Here is a tiny trained network, its code and every weight. The questions are about switching its units off for an input and a class, where a switched-off unit gives its printed mean instead of its output.

import numpy as np


def w(rows, s, z=0):
    codes = np.array(rows[::2]) - 128.0
    scale = np.full(codes.shape[1], s)
    scale[-1] = z or s
    return codes * scale


def f(y):
    return y / 2 * (1 + np.tanh(0.7978845608 * (y + 0.044715 * y**3)))


def log_softmax(a):
    a = a - a.max(-1, keepdims=True)
    return a - np.log(np.exp(a).sum(-1, keepdims=True))


def net(x, mask):
    res = np.array(x, float).reshape(1, 6) / 4 @ E
    y = f(res @ A[0][:, :-1].T + A[0][:, -1])
    res = res + np.where(mask, y, B[0][:, -1]) @ B[0][:, :-1]
    return log_softmax(res[-1] @ U[:, :-1].T + U[:, -1])


A, B = {}, {}
E = w([
[129,130,132,132,127,129,127],'x0',
[127,130,126,123,131,129,127],'x1',
[166,16,158,89,102,147,92],'x2',
[122,150,158,80,87,5,106],'x3',
[225,169,63,126,54,141,136],'x4',
[129,124,127,127,129,125,137],'x5',
],0.016)
A[0] = w([
[138,200,49,152,95,118,155,127],'neuron 1',
[148,173,67,185,132,196,145,225],'neuron 2',
[100,71,159,120,141,121,126,86],'neuron 3',
[125,191,136,103,109,78,150,98],'neuron 4',
[109,132,103,127,126,160,92,190],'neuron 5',
[135,97,128,119,212,144,134,162],'neuron 6',
[95,53,158,120,143,135,75,167],'neuron 7',
[152,143,83,136,117,194,144,185],'neuron 8',
[167,191,124,145,105,114,163,90],'neuron 9',
[73,139,138,135,136,125,176,121],'neuron 10',
[188,60,106,123,91,130,113,85],'neuron 11',
[146,145,114,178,154,206,167,225],'neuron 12',
[109,113,153,116,107,71,83,86],'neuron 13',
[109,57,126,146,141,183,136,210],'neuron 14',
[105,151,131,85,81,52,118,183],'neuron 15',
[126,45,187,94,141,128,102,161],'neuron 16',
[62,188,141,165,203,97,145,214],'neuron 17',
[115,158,109,157,120,156,135,140],'neuron 18',
[42,157,149,164,192,113,143,210],'neuron 19',
[89,91,189,74,126,103,113,86],'neuron 20',
[230,66,103,94,60,151,104,3],'neuron 21',
[118,126,158,72,106,10,89,147],'neuron 22',
[192,131,128,97,75,149,126,38],'neuron 23',
],0.013,0.0054)
B[0] = w([
[137,185,19,106,110,195,172,226],'neuron 1',
[94,164,108,114,131,120,234,250],'neuron 2',
[116,139,75,85,59,170,151,169],'neuron 3',
[207,127,68,130,83,144,49,194],'neuron 4',
[97,120,141,126,149,137,153,156],'neuron 5',
[121,89,130,150,138,159,129,180],'neuron 6',
[71,109,86,142,97,195,161,199],'neuron 7',
[80,163,135,114,157,119,187,214],'neuron 8',
[170,178,57,131,90,173,102,189],'neuron 9',
[153,118,180,142,139,99,94,172],'neuron 10',
[116,107,204,147,169,92,120,200],'neuron 11',
[90,139,163,131,145,126,206,241],'neuron 12',
[143,185,140,87,73,123,152,174],'neuron 13',
[61,51,110,178,189,181,116,215],'neuron 14',
[196,165,90,131,78,104,89,214],'neuron 15',
[79,106,127,91,61,167,172,206],'neuron 16',
[139,127,198,141,168,27,93,249],'neuron 17',
[132,144,112,113,137,91,175,170],'neuron 18',
[136,107,251,147,187,66,100,243],'neuron 19',
[106,174,137,79,38,148,171,182],'neuron 20',
[147,138,232,128,216,12,112,236],'neuron 21',
[153,209,129,36,1,94,141,237],'neuron 22',
[168,121,154,166,159,81,89,189],'neuron 23',
],0.0097,0.018)
U = w([
[120,96,166,170,216,81,134,253],'0',
[116,150,95,80,88,135,193,115],'1',
[166,130,167,101,115,44,36,134],'2',
[180,139,9,137,109,119,58,45],'3',
[97,50,113,145,136,225,109,55],'4',
],0.011,0.0033)

Each question gives the input, the list of numbers given to net, and the class t.
The units are the neurons (one row each of A and B). Each row of codes is followed by its name. A weight is (code - 128) times the scale printed after its matrix; where a second scale follows, it is the last column's (A, B and U).
mask holds one flag per neuron, in row order. A switched-off neuron (its flag False) gives its mean, the last column of its row in B, instead of its output. The means were averaged over made-up inputs and are rounded, as every weight is.
A unit's drop is (log p(t) with every unit on - log p(t) with that unit switched off) / (log p(t) with every unit on - log p(t) with every unit switched off).
The circuit of an input: a set's keep is (log p(t) with only the set's units on - log p(t) with every unit switched off) / (log p(t) with every unit on - log p(t) with every unit switched off). Starting from the 12 units with the biggest drops (on a tie, the unit counted first), units are removed one at a time, each time the one whose removal leaves the highest keep (on an exact tie, the one counted first), for as long as the keep stays at least 0.8.
circuit, biggest first: the units of the circuit, biggest drop first
k most important neurons: the k neurons with the biggest drops, biggest first
drop of u: that unit's drop, to one decimal
input [-1,5,6,-7,2,5], class 0: circuit, biggest first -> [neuron 21]
input [7,-5,0,8,3,-8], class 3: 2 most important neurons -> [neuron 19; neuron 17]
input [1,0,7,-3,1,-7], class 0: 3 most important neurons -> [neuron 21; neuron 11; neuron 1]
input [-1,-4,0,4,-8,2], class 2: 3 most important neurons -> [neuron 19; neuron 17; neuron 2]
input [-3,-7,1,-6,-6,6], class 4: 2 most important neurons -> [neuron 21; neuron 7]
input [-7,-3,6,1,-8,-3], class 1: 2 most important neurons -> [neuron 20; neuron 22]
input [3,2,1,-8,-5,5], class 4: 3 most important neurons -> [neuron 21; neuron 14; neuron 7]
input [2,0,-7,0,-3,2], class 0: 2 most important neurons -> [neuron 22; neuron 15]
input [5,8,-8,2,0,8], class 2: 2 most important neurons -> [neuron 17; neuron 19]
input [-8,-2,1,7,-4,-8], class 1: 2 most important neurons -> [neuron 20; neuron 21]
input [-6,-2,1,5,-3,-6], class 1: 2 most important neurons -> [neuron 21; neuron 20]
input [-3,-5,2,1,8,6], class 2: 4 most important neurons -> [neuron 21; neuron 14; neuron 12; neuron 9]
input [-3,-4,4,1,-8,-6], class 1: drop of neuron 20 -> 0.6
input [4,-5,6,-1,0,1], class 4: drop of neuron 19 -> 0.2
input [8,5,-6,2,6,6], class 3: drop of neuron 5 -> 0.0
